Look-ups in named tables: a row name and a column name give one cell, copied from the table.

deponug =
	sedo	lutisog	dabi	lozipe	gibove
niz	10	5	41	24	38
zava	35	5	34	92	17
sinemir	87	19	90	120	93
mur	200	11	57	233	51
roroz	79	13	69	198	74
zulute	175	5	41	131	85
zeli	213	31	123	76	132
bupudu	51	22	74	139	47

What is the lozipe of sinemir in deponug? 120
What is the lutisog of roroz in deponug? 13
What is the lozipe of zulute in deponug? 131
What is the sedo of sinemir in deponug? 87
What is the gibove of zava in deponug? 17
What is the lutisog of mur in deponug? 11

zez.csv
,ledapet,pufi,dukegi,sinup,pupig,fovaved,nadat,tek,dil,legev
vorubi,2489,3214,3956,1793,4052,6125,2662,5674,3514,2401
gagul,2138,4491,3881,4822,4760,4149,2693,3863,4305,6077
fimopod,8086,2333,4599,3042,6185,3923,5241,6125,3074,1644
votofu,6139,5394,2988,2190,3730,4216,4223,6454,3991,4722
butud,5013,3516,4401,2214,3514,4055,5514,3980,2979,2978
gud,2139,4516,3558,9120,2734,3685,4071,2494,7185,4843
dokare,3100,6259,1928,1672,754,5937,2004,4315,4788,3230
ger,3933,3298,5945,3069,3105,1739,4940,4189,4791,2527

What is the ledapet of gud in zez?
2139
What is the nadat of vorubi in zez?
2662
What is the pufi of vorubi in zez?
3214
What is the legev of butud in zez?
2978
What is the pupig of gagul in zez?
4760
What is the sinup of votofu in zez?
2190
What is the dukegi of fimopod in zez?
4599
What is the dil of butud in zez?
2979
What is the tek of votofu in zez?
6454
What is the dil of fimopod in zez?
3074
What is the tek of butud in zez?
3980

zigifa =
|  | sosen | ven | mak | tabide | sibese | keb |
|---|---|---|---|---|---|---|
| nes | -42.372 | -37.771 | -44.011 | -50.468 | -42.214 | -36.331 |
| letuta | -22.633 | -49.738 | -32.516 | -31.999 | -25.361 | -28.632 |
| ruli | 0.989 | -94.652 | -15.590 | -30.439 | 5.792 | -32.424 |
| zimi | -84.059 | 65.208 | -73.728 | -33.336 | -93.432 | -20.296 |
| gubez | -87.941 | -35.537 | -58.999 | -75.942 | -52.303 | -30.680 |
| mez | -32.931 | -33.602 | -42.551 | -35.730 | -32.852 | -27.764 |
| tinebek | -37.535 | -38.872 | -20.296 | -29.491 | -33.391 | -34.116 |
| zin | -41.315 | -43.310 | -37.911 | -47.213 | -44.595 | -42.956 |
| sek | -73.400 | -88.610 | -38.763 | -30.129 | -47.746 | -27.584 |
| bok | -16.429 | -65.905 | -25.098 | -31.638 | -9.316 | -29.497 |
| mudez | -30.718 | -40.793 | -22.638 | -32.673 | -39.621 | -31.783 |
| vuk | 0.088 | -38.720 | -33.739 | -26.065 | -26.258 | -37.324 |
| gen | -32.330 | -40.472 | -38.045 | -32.752 | -25.923 | -29.486 |
| zal | -31.470 | -37.746 | -39.856 | -30.844 | -31.971 | -28.827 |

sosen of vuk is 0.088
keb of sek is -27.584
ven of zimi is 65.208
mak of letuta is -32.516
ven of sek is -88.610
ven of letuta is -49.738
mak of ruli is -15.590
sosen of mudez is -30.718
tabide of sek is -30.129
sibese of ruli is 5.792

